Below is a small trained network, with its code and all its weights. Each question gives an input and a class and asks what happens when units are switched off, that is, made to give their printed mean instead of their output.

import numpy as np


def w(rows, s, z=0):
    codes = np.array(rows[::2]) - 128.0
    scale = np.full(codes.shape[1], s)
    scale[-1] = z or s
    return codes * scale


def norm(h):
    return h / np.sqrt((h * h).mean(-1, keepdims=True) + 1e-5)


def f(y):
    return np.maximum(y, 0)


def log_softmax(a):
    a = a - a.max(-1, keepdims=True)
    return a - np.log(np.exp(a).sum(-1, keepdims=True))


def net(x, mask):
    res = np.array(x, float).reshape(1, 5) / 4 @ E
    u = 0
    for l in range(2):
        y = f(norm(res) @ A[l][:, :-1].T + A[l][:, -1])
        res = res + np.where(mask[u : u + 16], y, B[l][:, -1]) @ B[l][:, :-1]
        u += 16
    return log_softmax(norm(res)[-1] @ U[:, :-1].T + U[:, -1])


A, B = {}, {}
E = w([
[200,193,188,101],'x0',
[83,167,101,70],'x1',
[201,68,37,2],'x2',
[194,73,216,201],'x3',
[81,100,141,64],'x4',
],0.0046)
A[0] = w([
[72,133,117,85,99],'0.n0',
[145,166,95,91,70],'0.n1',
[130,127,135,169,193],'0.n2',
[67,150,97,146,123],'0.n3',
[119,161,188,155,98],'0.n4',
[102,151,139,94,169],'0.n5',
[160,200,96,194,102],'0.n6',
[196,162,128,155,54],'0.n7',
[110,73,206,161,132],'0.n8',
[157,130,135,94,108],'0.n9',
[106,94,114,1,82],'0.n10',
[94,169,142,138,95],'0.n11',
[116,185,164,30,184],'0.n12',
[145,80,125,135,193],'0.n13',
[77,179,157,40,250],'0.n14',
[172,97,99,152,85],'0.n15',
],0.012,0.0017)
B[0] = w([
[122,131,148,101,189],'0.n0',
[113,203,85,142,174],'0.n1',
[122,254,102,102,190],'0.n2',
[40,82,169,111,199],'0.n3',
[130,132,129,113,220],'0.n4',
[211,52,171,26,173],'0.n5',
[177,152,146,128,202],'0.n6',
[82,196,106,126,177],'0.n7',
[134,150,79,80,238],'0.n8',
[106,141,234,90,166],'0.n9',
[188,147,234,109,253],'0.n10',
[97,58,114,172,186],'0.n11',
[191,99,136,54,224],'0.n12',
[218,108,101,84,180],'0.n13',
[203,7,159,93,237],'0.n14',
[121,128,132,107,167],'0.n15',
],0.0056,0.0057)
A[1] = w([
[45,39,90,254,95],'1.n0',
[97,151,131,87,120],'1.n1',
[137,145,74,123,76],'1.n2',
[102,113,30,116,215],'1.n3',
[49,71,156,208,160],'1.n4',
[128,219,114,97,188],'1.n5',
[223,128,229,147,199],'1.n6',
[185,110,57,71,252],'1.n7',
[87,77,60,163,170],'1.n8',
[125,191,164,53,161],'1.n9',
[24,104,143,112,92],'1.n10',
[177,153,182,105,201],'1.n11',
[136,72,59,157,149],'1.n12',
[115,6,103,175,184],'1.n13',
[192,185,31,240,194],'1.n14',
[12,108,89,139,77],'1.n15',
],0.008,0.0016)
B[1] = w([
[143,140,64,78,161],'1.n0',
[169,97,139,119,148],'1.n1',
[118,46,74,150,135],'1.n2',
[158,215,163,200,146],'1.n3',
[122,152,59,161,165],'1.n4',
[84,107,132,254,176],'1.n5',
[168,63,172,123,254],'1.n6',
[99,63,178,136,217],'1.n7',
[16,130,162,208,145],'1.n8',
[127,86,118,158,210],'1.n9',
[3,88,69,21,163],'1.n10',
[82,42,130,144,223],'1.n11',
[130,150,248,179,138],'1.n12',
[194,201,82,112,158],'1.n13',
[203,119,186,147,178],'1.n14',
[97,182,41,65,161],'1.n15',
],0.0044,0.0069)
U = w([
[190,78,142,3,236],'0',
[21,184,29,90,3],'1',
[143,201,114,205,147],'2',
],0.012,0.0015)

Each question gives the input, the list of numbers given to net, and the class t.
The units are the neurons (one row each of A and B). Each row of codes is followed by its name. A weight is (code - 128) times the scale printed after its matrix; where a second scale follows, it is the last column's (A, B and U).
mask holds one flag per neuron, layer by layer. A switched-off neuron (its flag False) gives its mean, the last column of its row in B, instead of its output. The means were averaged over made-up inputs and are rounded, as every weight is.
A unit's drop is (log p(t) with every unit on - log p(t) with that unit switched off) / (log p(t) with every unit on - log p(t) with every unit switched off).
unit that matters most: the unit with the biggest drop
k most important neurons: the k neurons with the biggest drops, biggest first
k most important neurons of layer l: the k neurons of layer l with the biggest drops, biggest first
drop of u: that unit's drop, to one decimal
input [0,-1,4,-2,-7], class 2: unit that matters most -> 0.n14
input [-2,-8,-1,0,5], class 2: 4 most important neurons of layer 0 -> [0.n14 0.n12 0.n10 0.n5]
input [-6,0,-5,8,4], class 1: 2 most important neurons of layer 0 -> [0.n10 0.n14]
input [-2,7,-8,2,-6], class 1: 2 most important neurons of layer 0 -> [0.n10 0.n3]
input [-5,-4,1,-7,-8], class 1: 2 most important neurons -> [0.n3 0.n10]
input [1,-8,-4,-1,6], class 2: 2 most important neurons of layer 0 -> [0.n3 0.n14]
input [-5,6,-5,-8,8], class 0: 2 most important neurons -> [0.n14 0.n5]
input [-2,3,-4,5,6], class 1: 3 most important neurons of layer 0 -> [0.n10 0.n12 0.n14]
input [1,5,-7,-6,-8], class 1: 4 most important neurons -> [0.n3 0.n10 0.n11 1.n10]
input [8,-8,-3,2,-3], class 2: 2 most important neurons -> [0.n14 0.n7]
input [-6,5,-1,-4,-3], class 1: 2 most important neurons of layer 0 -> [0.n12 0.n3]
input [2,7,-1,3,-5], class 2: drop of 0.n7 -> 0.2
input [7,3,-5,7,0], class 2: drop of 0.n14 -> 0.2
input [-3,3,1,1,-6], class 2: drop of 0.n10 -> 0.1
input [1,0,-8,-7,-2], class 1: most important neuron -> [0.n10]
